Here is a tiny trained network, its code and every weight. The questions are about switching its units off for an input and a class, where a switched-off unit gives its printed mean instead of its output.

import numpy as np


def w(rows, s, z=0):
    codes = np.array(rows[::2]) - 128.0
    scale = np.full(codes.shape[1], s)
    scale[-1] = z or s
    return codes * scale


def norm(h):
    return h / np.sqrt((h * h).mean(-1, keepdims=True) + 1e-5)


def f(y):
    return np.maximum(y, 0)


def log_softmax(a):
    a = a - a.max(-1, keepdims=True)
    return a - np.log(np.exp(a).sum(-1, keepdims=True))


def net(x, mask):
    res = np.array(x, float).reshape(1, 7) / 4 @ E
    u = 0
    for l in range(4):
        y = f(norm(res) @ A[l][:, :-1].T + A[l][:, -1])
        res = res + np.where(mask[u : u + 6], y, B[l][:, -1]) @ B[l][:, :-1]
        u += 6
    return log_softmax(norm(res)[-1] @ U[:, :-1].T + U[:, -1])


A, B = {}, {}
E = w([
[95,150,111,170,142],'x0',
[178,62,144,115,54],'x1',
[117,140,85,113,119],'x2',
[81,157,83,143,138],'x3',
[238,83,104,208,254],'x4',
[76,42,87,25,152],'x5',
[192,218,65,69,155],'x6',
],0.0035)
A[0] = w([
[189,104,42,153,128,162],'0.n0',
[126,132,75,156,45,64],'0.n1',
[63,119,106,254,165,107],'0.n2',
[83,151,181,202,118,4],'0.n3',
[128,8,107,182,159,103],'0.n4',
[52,167,160,170,163,122],'0.n5',
],0.0053,0.0018)
B[0] = w([
[81,158,253,93,90,218],'0.n0',
[95,110,236,141,85,171],'0.n1',
[202,47,124,209,202,247],'0.n2',
[105,90,132,194,174,183],'0.n3',
[168,60,120,76,55,253],'0.n4',
[108,112,112,239,163,208],'0.n5',
],0.0052,0.0026)
A[1] = w([
[203,156,161,155,255,116],'1.n0',
[102,33,96,194,191,2],'1.n1',
[171,14,121,38,133,95],'1.n2',
[207,148,120,118,188,192],'1.n3',
[202,55,20,63,118,162],'1.n4',
[208,149,127,182,93,130],'1.n5',
],0.0058,0.00079)
B[1] = w([
[169,176,69,32,132,230],'1.n0',
[163,51,124,201,123,229],'1.n1',
[167,63,152,214,87,252],'1.n2',
[110,255,139,59,52,192],'1.n3',
[73,63,146,128,61,212],'1.n4',
[21,210,74,69,105,190],'1.n5',
],0.0055,0.004)
A[2] = w([
[23,156,141,100,150,3],'2.n0',
[14,113,123,188,98,2],'2.n1',
[156,156,115,121,41,154],'2.n2',
[141,147,58,184,160,111],'2.n3',
[95,90,108,77,139,197],'2.n4',
[1,197,193,182,80,167],'2.n5',
],0.0053,0.00075)
B[2] = w([
[24,102,106,173,164,171],'2.n0',
[81,226,104,199,253,215],'2.n1',
[86,160,254,13,116,234],'2.n2',
[96,135,239,145,105,182],'2.n3',
[50,131,167,120,28,178],'2.n4',
[111,232,254,161,155,255],'2.n5',
],0.0036,0.003)
A[3] = w([
[73,144,137,54,75,49],'3.n0',
[126,186,152,175,39,84],'3.n1',
[155,2,198,113,126,205],'3.n2',
[113,84,168,142,153,254],'3.n3',
[75,156,170,129,84,139],'3.n4',
[38,107,69,135,158,88],'3.n5',
],0.0048,0.0009)
B[3] = w([
[52,176,158,205,116,205],'3.n0',
[100,194,168,125,114,193],'3.n1',
[187,146,125,181,3,253],'3.n2',
[248,115,123,132,113,195],'3.n3',
[97,228,162,108,173,208],'3.n4',
[20,56,70,62,254,158],'3.n5',
],0.004,0.0038)
U = w([
[63,54,73,80,205,3],'0',
[89,184,172,92,106,221],'1',
[222,163,56,31,171,17],'2',
[203,2,136,159,74,188],'3',
[140,110,140,204,203,105],'4',
],0.0097,0.0034)

Each question gives the input, the list of numbers given to net, and the class t.
The units are the neurons (one row each of A and B). Each row of codes is followed by its name. A weight is (code - 128) times the scale printed after its matrix; where a second scale follows, it is the last column's (A, B and U).
mask holds one flag per neuron, layer by layer. A switched-off neuron (its flag False) gives its mean, the last column of its row in B, instead of its output. The means were averaged over made-up inputs and are rounded, as every weight is.
A unit's drop is (log p(t) with every unit on - log p(t) with that unit switched off) / (log p(t) with every unit on - log p(t) with every unit switched off).
The circuit of an input: a set's keep is (log p(t) with only the set's units on - log p(t) with every unit switched off) / (log p(t) with every unit on - log p(t) with every unit switched off). Starting from the 12 units with the biggest drops (on a tie, the unit counted first), units are removed one at a time, each time the one whose removal leaves the highest keep (on an exact tie, the one counted first), for as long as the keep stays at least 0.8.
units of the circuit, in order: the units of the circuit, biggest drop first
unit that matters most: the unit with the biggest drop
top k neurons: the k neurons with the biggest drops, biggest first
top k neurons in layer l: the k neurons of layer l with the biggest drops, biggest first
drop of u: that unit's drop, to one decimal
input [3,0,-5,-2,6,3,7], class 1: units of the circuit, in order : (1.n3)
input [8,-7,-2,8,7,3,-4], class 3: top 2 neurons : (1.n1; 0.n2)
input [8,-5,5,5,5,7,0], class 3: units of the circuit, in order : (1.n1; 0.n2; 3.n4)
input [-6,-5,0,7,1,-1,-7], class 3: units of the circuit, in order : (0.n2; 0.n4)
input [4,5,4,-8,7,1,3], class 1: units of the circuit, in order : (1.n3; 0.n0)
input [-2,-5,5,1,-5,6,4], class 0: units of the circuit, in order : (3.n5; 1.n3)
input [-4,-7,-8,-8,-6,-3,-7], class 4: top 2 neurons : (0.n3; 0.n5)
input [0,-4,3,7,2,2,-2], class 3: top 3 neurons in layer 1 : (1.n1; 1.n5; 1.n0)
input [0,5,-8,6,0,7,7], class 3: top 2 neurons : (1.n2; 1.n5)
input [5,-3,-2,8,8,-1,4], class 2: top 2 neurons : (1.n0; 1.n3)
input [5,-5,6,-6,-1,-4,0], class 4: top 4 neurons in layer 0 : (0.n5; 0.n3; 0.n2; 0.n0)
input [3,1,-6,-6,5,-8,-1], class 2: top 2 neurons : (1.n0; 1.n2)
input [1,7,3,7,5,2,4], class 1: top 3 neurons : (1.n1; 1.n3; 2.n2)
input [2,6,6,2,3,-3,0], class 1: unit that matters most : 1.n5
input [0,4,7,7,5,-6,3], class 1: top 2 neurons in layer 1 : (1.n5; 1.n3)
input [-1,-4,-3,-4,1,2,2], class 2: top 2 neurons : (1.n0; 0.n4)
input [8,5,-1,-2,-5,-6,-4], class 4: top 3 neurons in layer 1 : (1.n3; 1.n0; 1.n4)
input [-5,-1,2,-7,7,-5,5], class 2: top 2 neurons in layer 1 : (1.n0; 1.n4)
input [4,-5,-5,4,-6,-5,-7], class 4: drop of 0.n2 : 0.1
input [-1,-2,-4,8,-1,-4,-3], class 4: drop of 1.n1 : -0.1
input [1,2,2,3,-4,-3,-7], class 4: unit that matters most : 2.n1
input [4,-3,6,-5,7,-3,2], class 2: drop of 1.n0 : 0.3
